Below are the code and all the weights of a small trained network. Each question names an input and a class and asks about switching units off, where a switched-off unit gives its printed mean instead of its output.

import numpy as np


def w(rows, s, z=0):
    codes = np.array(rows[::2]) - 128.0
    scale = np.full(codes.shape[1], s)
    scale[-1] = z or s
    return codes * scale


def f(y):
    return y / 2 * (1 + np.tanh(0.7978845608 * (y + 0.044715 * y**3)))


def log_softmax(a):
    a = a - a.max(-1, keepdims=True)
    return a - np.log(np.exp(a).sum(-1, keepdims=True))


def net(x, mask):
    res = np.array(x, float).reshape(1, 5) / 4 @ E
    y = f(res @ A[0][:, :-1].T + A[0][:, -1])
    res = res + np.where(mask, y, B[0][:, -1]) @ B[0][:, :-1]
    return log_softmax(res[-1] @ U[:, :-1].T + U[:, -1])


A, B = {}, {}
E = w([
[190,229,172],'x0',
[128,127,127],'x1',
[139,150,12],'x2',
[40,181,122],'x3',
[128,127,127],'x4',
],0.011)
A[0] = w([
[120,110,143,83],'neuron 0',
[53,131,190,98],'neuron 1',
[189,108,161,167],'neuron 2',
[88,93,175,127],'neuron 3',
[194,161,143,118],'neuron 4',
[81,79,47,154],'neuron 5',
[126,98,126,196],'neuron 6',
[32,204,131,192],'neuron 7',
[75,84,20,177],'neuron 8',
[151,110,184,135],'neuron 9',
[84,12,172,110],'neuron 10',
[164,254,107,86],'neuron 11',
[215,227,176,176],'neuron 12',
[209,239,171,181],'neuron 13',
[100,68,127,255],'neuron 14',
[150,55,148,199],'neuron 15',
[215,73,64,96],'neuron 16',
[176,198,59,135],'neuron 17',
[43,43,78,241],'neuron 18',
[148,144,184,119],'neuron 19',
[196,92,132,226],'neuron 20',
[105,110,132,235],'neuron 21',
[144,112,119,80],'neuron 22',
[180,170,158,110],'neuron 23',
[176,85,70,131],'neuron 24',
[122,55,140,130],'neuron 25',
],0.012,0.005)
B[0] = w([
[117,116,127,127],'neuron 0',
[152,63,159,168],'neuron 1',
[154,173,123,165],'neuron 2',
[139,78,119,163],'neuron 3',
[117,155,163,160],'neuron 4',
[178,170,169,206],'neuron 5',
[149,135,97,154],'neuron 6',
[118,28,170,206],'neuron 7',
[172,190,190,227],'neuron 8',
[154,139,130,159],'neuron 9',
[88,82,50,203],'neuron 10',
[17,74,101,193],'neuron 11',
[68,142,224,217],'neuron 12',
[36,141,210,221],'neuron 13',
[184,110,79,196],'neuron 14',
[144,137,77,180],'neuron 15',
[76,188,61,176],'neuron 16',
[44,127,84,187],'neuron 17',
[253,149,128,246],'neuron 18',
[154,139,161,156],'neuron 19',
[123,184,82,178],'neuron 20',
[187,124,110,166],'neuron 21',
[105,122,117,125],'neuron 22',
[118,147,171,162],'neuron 23',
[135,176,100,167],'neuron 24',
[108,120,85,167],'neuron 25',
],0.028,0.013)
U = w([
[164,77,2,255],'0',
[173,157,52,58],'1',
[195,24,67,37],'2',
[188,141,170,178],'3',
[113,163,190,191],'4',
[35,141,101,64],'5',
[90,67,187,19],'6',
[40,78,111,176],'7',
],0.0071,0.005)

Each question gives the input, the list of numbers given to net, and the class t.
The units are the neurons (one row each of A and B). Each row of codes is followed by its name. A weight is (code - 128) times the scale printed after its matrix; where a second scale follows, it is the last column's (A, B and U).
mask holds one flag per neuron, in row order. A switched-off neuron (its flag False) gives its mean, the last column of its row in B, instead of its output. The means were averaged over made-up inputs and are rounded, as every weight is.
A unit's drop is (log p(t) with every unit on - log p(t) with that unit switched off) / (log p(t) with every unit on - log p(t) with every unit switched off).
The circuit of an input: a set's keep is (log p(t) with only the set's units on - log p(t) with every unit switched off) / (log p(t) with every unit on - log p(t) with every unit switched off). Starting from the 12 units with the biggest drops (on a tie, the unit counted first), units are removed one at a time, each time the one whose removal leaves the highest keep (on an exact tie, the one counted first), for as long as the keep stays at least 0.8.
circuit, biggest first: the units of the circuit, biggest drop first
k most important neurons: the k neurons with the biggest drops, biggest first
drop when u is switched off: that unit's drop, to one decimal
input [3,-2,-1,7,6], class 6: circuit, biggest first : [neuron 7]
input [2,1,2,4,8], class 7: circuit, biggest first : [neuron 18; neuron 8]
input [-7,5,-2,0,-2], class 0: 2 most important neurons : [neuron 10; neuron 7]
input [-3,-2,1,-2,7], class 1: 2 most important neurons : [neuron 7; neuron 11]
input [0,-4,-3,-7,-2], class 0: 2 most important neurons : [neuron 8; neuron 5]
input [1,3,-1,2,1], class 6: 2 most important neurons : [neuron 18; neuron 8]
input [-3,-6,1,3,-5], class 3: 3 most important neurons : [neuron 8; neuron 11; neuron 10]
input [-8,3,1,-4,1], class 1: 3 most important neurons : [neuron 8; neuron 5; neuron 18]
input [-8,-8,3,3,5], class 3: 2 most important neurons : [neuron 8; neuron 5]
input [-1,4,0,3,5], class 2: 2 most important neurons : [neuron 12; neuron 13]
input [5,8,0,2,0], class 6: drop when neuron 16 is switched off : 0.2
input [-7,4,7,3,-4], class 3: drop when neuron 8 is switched off : 0.4
input [-6,7,-4,3,-6], class 2: drop when neuron 17 is switched off : 0.0
input [-8,1,-8,0,4], class 0: circuit, biggest first : [neuron 10]
input [0,8,-5,4,-6], class 2: drop when neuron 12 is switched off : 0.1
